[0,62,-25,-18,29,9,35] out 9
[-55,-28,-22,-58] out -22
[-55,-52,7,-35,-39,-66,34] out -66
[4,60,-12,35,-61,-46] out -61
[48,-52,-15,-45,-60] out -45
[-4,1,-11,-53,-8,26,0] out 26
---
[[-11.34  -0.40 -16.65  19.08  -1.82  11.11  -8.98]
 [-14.85  -4.49 -19.63  15.56   5.18  14.93  -2.47]]
-1.82

[ 107.641 -159.177  131.459   78.185  -32.597]
-32.597

[ 0.083  0.311  1.126  1.911 -0.536 -1.740  0.549]
-0.536

[[ 1.6 -0.5  0.7  1.7 -0.1]
 [-1.3  1.8  0.1 -1.2 -0.8]]
-0.1

[[ 0.11 -0.05  0.23  0.21  0.11 -0.09  0.05]
 [-0.18  0.15  0.01  0.03  0.02  0.02  0.16]
 [ 0.11  0.04 -0.17  0.06 -0.17 -0.16 -0.06]]
0.11

[-0.074  0.171 -0.180 -0.119  0.029  0.195]
0.029

[-135.601 -100.525  149.435  101.768  -19.450  -26.398    6.980]
-19.450

[[ 116.6  -74.9   51.4 -118.7 -106.2  -53.3]
 [ -64.8  -88.7  -91.3 -114.7  -87.5  -99.9]]
-106.2

[[ 0.166 -0.273  0.251  1.064 -1.603 -0.750  1.644]
 [-0.139 -0.212  0.560 -0.163  0.494 -0.530 -0.400]
 [-0.844 -0.431 -1.298 -1.531  0.295  0.644 -1.431]]
-1.603
---
array([[181,  11, 246,  17, 204, 154,  68],
       [115, 123, 190, 115, 192, 141,  67],
       [131,  79, 137,  55, 112, 168, 207]])
137

array([[4306, 7811, 5546, 6924, 2551, 3805],
       [5191, 5838, 5237, 6570, 2034, 3886],
       [4498, 6679, 5423, 6274, 3099, 4476]])
5423

array([[27, 68, 91, 46, 86, 34],
       [25, 62, 85, 16, 69, 19],
       [30, 77, 87, 51, 84, 33]])
87

array([[43,  7, 44, 88, 11, 27, 28],
       [49, 13, 70, 65, 45, 56, 23],
       [10, 18, 44, 73, 28, 14, 17]])
44

array([[ 11, -18, -16,  37, -14],
       [-35, -23, -17, -28, -17],
       [ 17, -12, -23,  17, -24]])
-23

array([[4, 7, 0, 7, 4, 4, 4],
       [4, 4, 0, 4, 4, 4, 7],
       [4, 4, 0, 4, 4, 5, 8]])
0

array([[5879, 5864, 5810, 6438, 4660, 5803, 6831],
       [5106, 4837, 6420, 4550, 8947, 6203, 3243],
       [5467, 5285, 6223, 5650, 6711, 6081, 5206]])
6223

array([[770, 887, 697, 589, 204],
       [825, 970, 740, 604, 154],
       [512, 456, 452, 668, 421]])
452
---
1643  6450  2498  9914
3225  3003  1402  4365
6100  4637  7474  2282
-> 9914, 1402

7  6  4  1  2 -> 7, 1

3256  2565  4421  4304  9871 -> 9871, 2565

123  122   29   95   30  168
165  147  105   45  181  204
 84  102  181  181  126   55
-> 204, 29

-900   585   624  -506  -108 -> 624, -900

792   66  372  385 -> 792, 66
---
[-42,-60,-8,-34,34] -8
[25,19,57,-43,15] 57
[72,-38,-18,-59,1] -18
[0,55,-30,-52,-44] -30
[-48,26,-58,-10,0] -58
[64,-49,-63,-42,58] -63
[-62,-24,15,-1,-54] 15
---
[[-64,-47,-17,9,-2],
[65,44,14,-13,1],
[68,44,17,-10,0]] value -17

[[68,45,16,-11,0,40],
[68,44,17,-11,1,39],
[66,44,16,-11,1,39]] value -11

[[-24,-60,25,-30],
[35,-9,-3,-31],
[-33,-64,28,-29]] value -60

[[-27,20,-50,-18,-3,-8],
[22,22,-14,56,42,-44],
[43,16,-1,30,50,-22]] value -18

[[61,39,15,-10,0],
[-59,-39,-15,9,-1],
[-62,-43,-15,11,-1]] value 15

[[-54,18,-27,-9,-9,-9,10],
[17,17,12,7,1,-7,-5],
[-32,6,-21,0,14,-7,-38]] value -9
---
19	21	8	-9	-19	-13	3
-26	0	0	-28	-53	-40	-5
21	-14	-19	1	36	37	8
-> -28

-45	-53	-32	37 -> -32

-69	10	-44	21	47	40	51 -> 10

36	44	50	-57	-44	-48	-61 -> -48

12	0	20	-5	1	-4	2
7	4	16	-8	5	-7	-1
30	17	66	-32	15	-25	-1
-> -8

-46	-47	51	42	49
55	47	-71	-53	-48
43	52	-50	-45	-47
-> -50
---
array([[  1.137,  -7.164,  20.054, -13.181],
       [ -0.310,   7.811, -21.153,  12.735],
       [  0.667,  -7.114,  21.104, -13.695]]) => -13.181

array([[-194.30,  151.65,  135.56,  140.89,  155.71,  131.79,  154.63],
       [ 156.23, -209.72, -181.73, -196.81, -223.99, -183.54, -177.14]]) => 154.63

array([ 0.006,  0.130,  0.172, -0.188, -0.041,  0.047, -0.014]) => -0.014

array([-0.04,  0.17, -0.15,  0.00,  0.00,  0.02, -0.06]) => -0.06

array([-1.303, -1.345,  1.137,  0.963]) => 0.963

array([  9.77, -12.59, -16.88,   5.87]) => 5.87

array([-0.433, -0.253, -1.891, -1.185,  1.554, -1.014]) => -1.014

array([[  37.684,  133.605,  135.370,  125.120, -185.088,  -57.147,
         172.235],
       [ 143.248,  -20.183,  153.710,  119.638,   16.526,   61.182,
           9.548],
       [  37.997,   28.090,  122.742,   51.026,   33.243,   58.501,
          72.474]]) => 172.235

array([   5.4,   61.5,  128.4, -150.1]) => -150.1

array([ 1.18, -1.68,  1.35, -1.88,  1.48, -1.10]) => -1.10
---
[9, 26, -16, -24, 42, -65, 1] gives -16
[[-50, -4, 36, -9, -25], [-44, -49, 9, -41, -55]] gives -44
[54, 33, -40, -50, 20] gives 54
[18, -12, 52, 2, 38, 41] gives -12
[[-34, 38, 25, 20], [-60, -36, 13, 42], [-30, 16, 27, 36]] gives 42
[39, 38, 41, -47, -35, -44, 57] gives 41
[[-51, -64, 4, -21, -8, 38], [-63, -22, 6, 13, 36, 6], [34, -1, 55, -60, -21, 44]] gives -1
[[26, 26, 27, 30, 13], [23, 52, 22, 36, 16]] gives 23
---
[[-48  -3  31   6]
 [ 26   5 -23 -13]
 [ 41  -9 -26  -9]] Out: -9

[[6795 7109 7641 5998 6625 5224]
 [3395 4260 6040 8278 7442 3185]
 [3306 3270 2332 5052 4227 6507]] Out: 6507

[[576 720 299  21 181 775]
 [366 338 346 333 348 338]
 [369 337 361 324 337 327]] Out: 327

[[  -4 -312 -256  768  381   41]
 [   8 -360 -452  -71 -406 -182]
 [-173  731 -338   81 -734   64]] Out: 64

[[-120  117  775    8 -352   23]
 [-968  505 -194 -148  841  258]
 [-465  296  -68  -32  479  165]] Out: 165

[[5135 5271 5162 5101 5257]
 [8045 2205 3060 4683 4868]
 [5574 6266 5286 4293 6685]] Out: 6685
---
[[63.75, 186.68, -133.32, 172.39], [65.88, 196.05, -144.14, 181.00]] >> 63.75, 181.00
[[-6.742, -8.630, 6.662, -19.175], [-4.367, 16.161, 11.754, -15.702]] >> -6.742, -15.702
[9.6, 9.9, -12.4, -6.0, 2.4, 11.1] >> 9.6, 11.1
[[198.8, -159.1, 183.0, 203.2, -8.5], [-135.0, 217.9, -118.9, -140.0, 69.6], [186.4, -144.8, 172.0, 190.8, -5.4]] >> 198.8, -5.4
[[-0.20, -0.12, 0.09, 0.21], [0.01, 0.02, 0.06, -0.13]] >> -0.20, -0.13
[[16.601, 12.561, 19.191, 10.483, 11.511], [8.728, 13.755, -18.612, 10.048, 18.233]] >> 16.601, 18.233
---
array([[ 41,  15,  59,  24,  12, -57],
       [-25,  33, -53,  48, -33, -37],
       [-43, -31,  29,  34, -29, -28]]) result: 41, -28

array([[-53, -61, -27, -16, -44,  48, -40],
       [ 47,  51,  21,   1,  38, -54,  35]]) result: -53, 35

array([ 52,  51,  19,   7,  38, -43,  35]) result: 52, 35

array([61, 60, 22,  8, 45]) result: 61, 45

array([39, 65, 22, 45, 11]) result: 39, 11

array([ 60, -51,  48, -51, -58]) result: 60, -58

array([-47, -54, -61, -25,   1, -39,  54]) result: -47, 54

array([[-32, -33, -26, -37,  15, -32],
       [-52,  39,   4,  18,  17, -52]]) result: -32, -52

array([ 27,  54, -34, -39,  18]) result: 27, 18

array([-53, -55, -58, -24]) result: -53, -24
---
[[-47,51,-46,48,60,-65],
[32,-50,44,-45,-56,49],
[31,-50,35,-40,-53,52]] ans = -47

[[-28,-30,-34,28,-24,27,-25],
[-43,-43,-54,48,-37,43,-38],
[33,35,41,-35,30,-32,25]] ans = -28

[[11,28,42,24,32,-31,-32],
[50,20,-13,7,-9,7,-54],
[5,51,15,48,-24,22,-7]] ans = 11

[[21,1,53,-58,46,49,-26],
[36,20,44,-56,51,55,-9],
[-36,-2,-46,60,-55,-45,4]] ans = 21

[[-33,-38,-38,27],
[-39,-45,-45,34],
[46,53,54,-36]] ans = -33

[[-38,-10,30,-24,-17,4,37],
[6,25,-1,11,46,56,12],
[-13,8,42,17,36,50,17]] ans = -38

[[15,-31,20,9,59],
[-22,10,-25,-11,6],
[22,3,-19,6,33]] ans = 15

[[2,27,-2,4,54],
[3,-32,-11,5,-31],
[1,-41,-5,5,-44]] ans = 2

[[1,-1,41,9,71,-12,39],
[-2,-24,32,29,15,-25,43],
[40,-21,8,-33,-9,-17,-46]] ans = 1

[[30,52,-15,3,44,-3,-28],
[-7,-6,3,-9,-1,12,-5],
[15,7,-8,5,-21,-8,-6]] ans = 30
---
[-19,55,27,31,0,43,5]
0
[55,21,36,17,22]
36
[51,26,2,47,-13,-32,37]
-13
[0,0,2,51,51,2]
51
[-54,-22,-31,3,52]
-31
[-55,-11,31,52,67]
31
